Below are the code and all the weights of a small trained network. Each question names an input and a class and asks about switching units off, where a switched-off unit gives its printed mean instead of its output.

import numpy as np


def w(rows, s, z=0):
    codes = np.array(rows[::2]) - 128.0
    scale = np.full(codes.shape[1], s)
    scale[-1] = z or s
    return codes * scale


def f(y):
    return np.maximum(y, 0)


def log_softmax(a):
    a = a - a.max(-1, keepdims=True)
    return a - np.log(np.exp(a).sum(-1, keepdims=True))


def net(x, mask):
    res = np.array(x, float).reshape(1, 7) / 4 @ E
    y = f(res @ A[0][:, :-1].T + A[0][:, -1])
    res = res + np.where(mask, y, B[0][:, -1]) @ B[0][:, :-1]
    return log_softmax(res[-1] @ U[:, :-1].T + U[:, -1])


A, B = {}, {}
E = w([
[128,129,129,127,127,128,129],'x0',
[69,72,25,121,23,164,19],'x1',
[210,9,109,127,39,99,231],'x2',
[127,129,131,134,126,133,129],'x3',
[129,126,130,137,130,131,127],'x4',
[128,129,125,125,130,124,127],'x5',
[166,165,235,158,38,27,39],'x6',
],0.012)
A[0] = w([
[40,192,98,121,197,193,39,47],'N1',
[80,136,75,111,211,180,192,132],'N2',
[167,117,175,143,26,67,71,6],'N3',
[105,148,95,104,161,174,176,191],'N4',
[205,70,159,109,61,72,198,41],'N5',
[97,136,129,102,122,106,140,103],'N6',
[147,150,144,135,120,141,127,94],'N7',
[72,119,80,122,51,137,12,7],'N8',
[122,177,180,169,164,136,111,108],'N9',
[97,151,86,87,220,205,187,54],'N10',
[65,115,61,112,40,139,29,151],'N11',
[133,146,119,110,134,139,113,151],'N12',
[135,204,229,136,159,78,101,149],'N13',
[101,124,135,136,164,128,135,73],'N14',
[100,173,175,130,123,107,92,69],'N15',
[145,139,187,137,145,138,121,64],'N16',
[103,49,9,117,69,199,174,95],'N17',
[77,174,125,113,169,169,72,209],'N18',
[167,129,160,126,133,114,243,103],'N19',
[153,83,141,143,182,118,199,26],'N20',
],0.011,0.017)
B[0] = w([
[201,63,97,92,230,174,225,212],'N1',
[150,153,192,196,146,130,155,219],'N2',
[198,86,126,127,251,205,211,171],'N3',
[154,87,103,101,161,165,161,212],'N4',
[93,214,223,237,154,145,110,185],'N5',
[137,127,116,137,117,122,136,128],'N6',
[126,123,115,142,90,152,138,131],'N7',
[101,236,252,252,96,66,94,196],'N8',
[97,114,107,103,90,120,96,167],'N9',
[111,194,218,227,112,97,74,197],'N10',
[179,82,128,127,211,187,187,253],'N11',
[122,116,148,130,94,118,144,152],'N12',
[61,147,98,81,48,70,48,211],'N13',
[97,123,135,125,118,107,126,134],'N14',
[100,138,96,114,113,108,107,152],'N15',
[126,117,121,101,97,137,119,140],'N16',
[101,64,2,11,75,82,96,235],'N17',
[114,182,175,179,96,101,88,232],'N18',
[175,109,155,141,200,161,168,190],'N19',
[163,110,78,88,174,137,153,156],'N20',
],0.012,0.022)
U = w([
[135,218,214,187,107,127,75,255],'0',
[191,74,108,105,199,195,196,50],'1',
[95,120,28,10,22,112,33,66],'2',
],0.011,0.0049)

Each question gives the input, the list of numbers given to net, and the class t.
The units are the neurons (one row each of A and B). Each row of codes is followed by its name. A weight is (code - 128) times the scale printed after its matrix; where a second scale follows, it is the last column's (A, B and U).
mask holds one flag per neuron, in row order. A switched-off neuron (its flag False) gives its mean, the last column of its row in B, instead of its output. The means were averaged over made-up inputs and are rounded, as every weight is.
A unit's drop is (log p(t) with every unit on - log p(t) with that unit switched off) / (log p(t) with every unit on - log p(t) with every unit switched off).
The circuit of an input: a set's keep is (log p(t) with only the set's units on - log p(t) with every unit switched off) / (log p(t) with every unit on - log p(t) with every unit switched off). Starting from the 12 units with the biggest drops (on a tie, the unit counted first), units are removed one at a time, each time the one whose removal leaves the highest keep (on an exact tie, the one counted first), for as long as the keep stays at least 0.8.
units of the circuit, in order: the units of the circuit, biggest drop first
top k neurons: the k neurons with the biggest drops, biggest first
drop when u is switched off: that unit's drop, to one decimal
input [3,0,-2,4,-6,-5,-8], class 0: units of the circuit, in order : [N10]
input [7,1,1,5,1,6,4], class 1: top 4 neurons : [N8; N17; N10; N18]
input [-4,7,4,-2,4,6,7], class 1: top 2 neurons : [N3; N11]
input [5,2,8,1,0,-3,-1], class 2: top 2 neurons : [N17; N1]
input [0,-6,0,8,2,-5,-5], class 0: top 3 neurons : [N10; N1; N11]
input [-1,8,-4,-6,4,-8,0], class 1: top 2 neurons : [N11; N1]
input [-6,-2,7,6,2,-8,1], class 0: top 4 neurons : [N5; N1; N11; N4]
input [1,-4,8,-2,8,-1,5], class 0: top 3 neurons : [N5; N1; N11]
input [-1,-4,8,4,1,8,5], class 0: top 2 neurons : [N5; N1]
input [6,7,1,-4,2,7,-1], class 2: top 3 neurons : [N17; N1; N3]
input [8,5,-3,-8,4,7,0], class 1: top 3 neurons : [N11; N1; N10]
input [-5,3,-7,-2,-6,-7,-1], class 1: top 3 neurons : [N1; N11; N5]
input [-5,6,1,2,0,5,4], class 1: top 4 neurons : [N11; N3; N10; N5]
input [2,4,3,8,-4,-4,4], class 1: units of the circuit, in order : [N3]
input [-7,0,-5,-6,7,-1,-4], class 0: top 3 neurons : [N10; N18; N11]
input [-3,-2,4,0,-5,-1,2], class 0: drop when N11 is switched off : 0.7
input [0,4,4,2,7,-1,4], class 1: drop when N3 is switched off : 0.6
input [4,-5,-5,-1,1,-1,-4], class 0: drop when N8 is switched off : 0.0
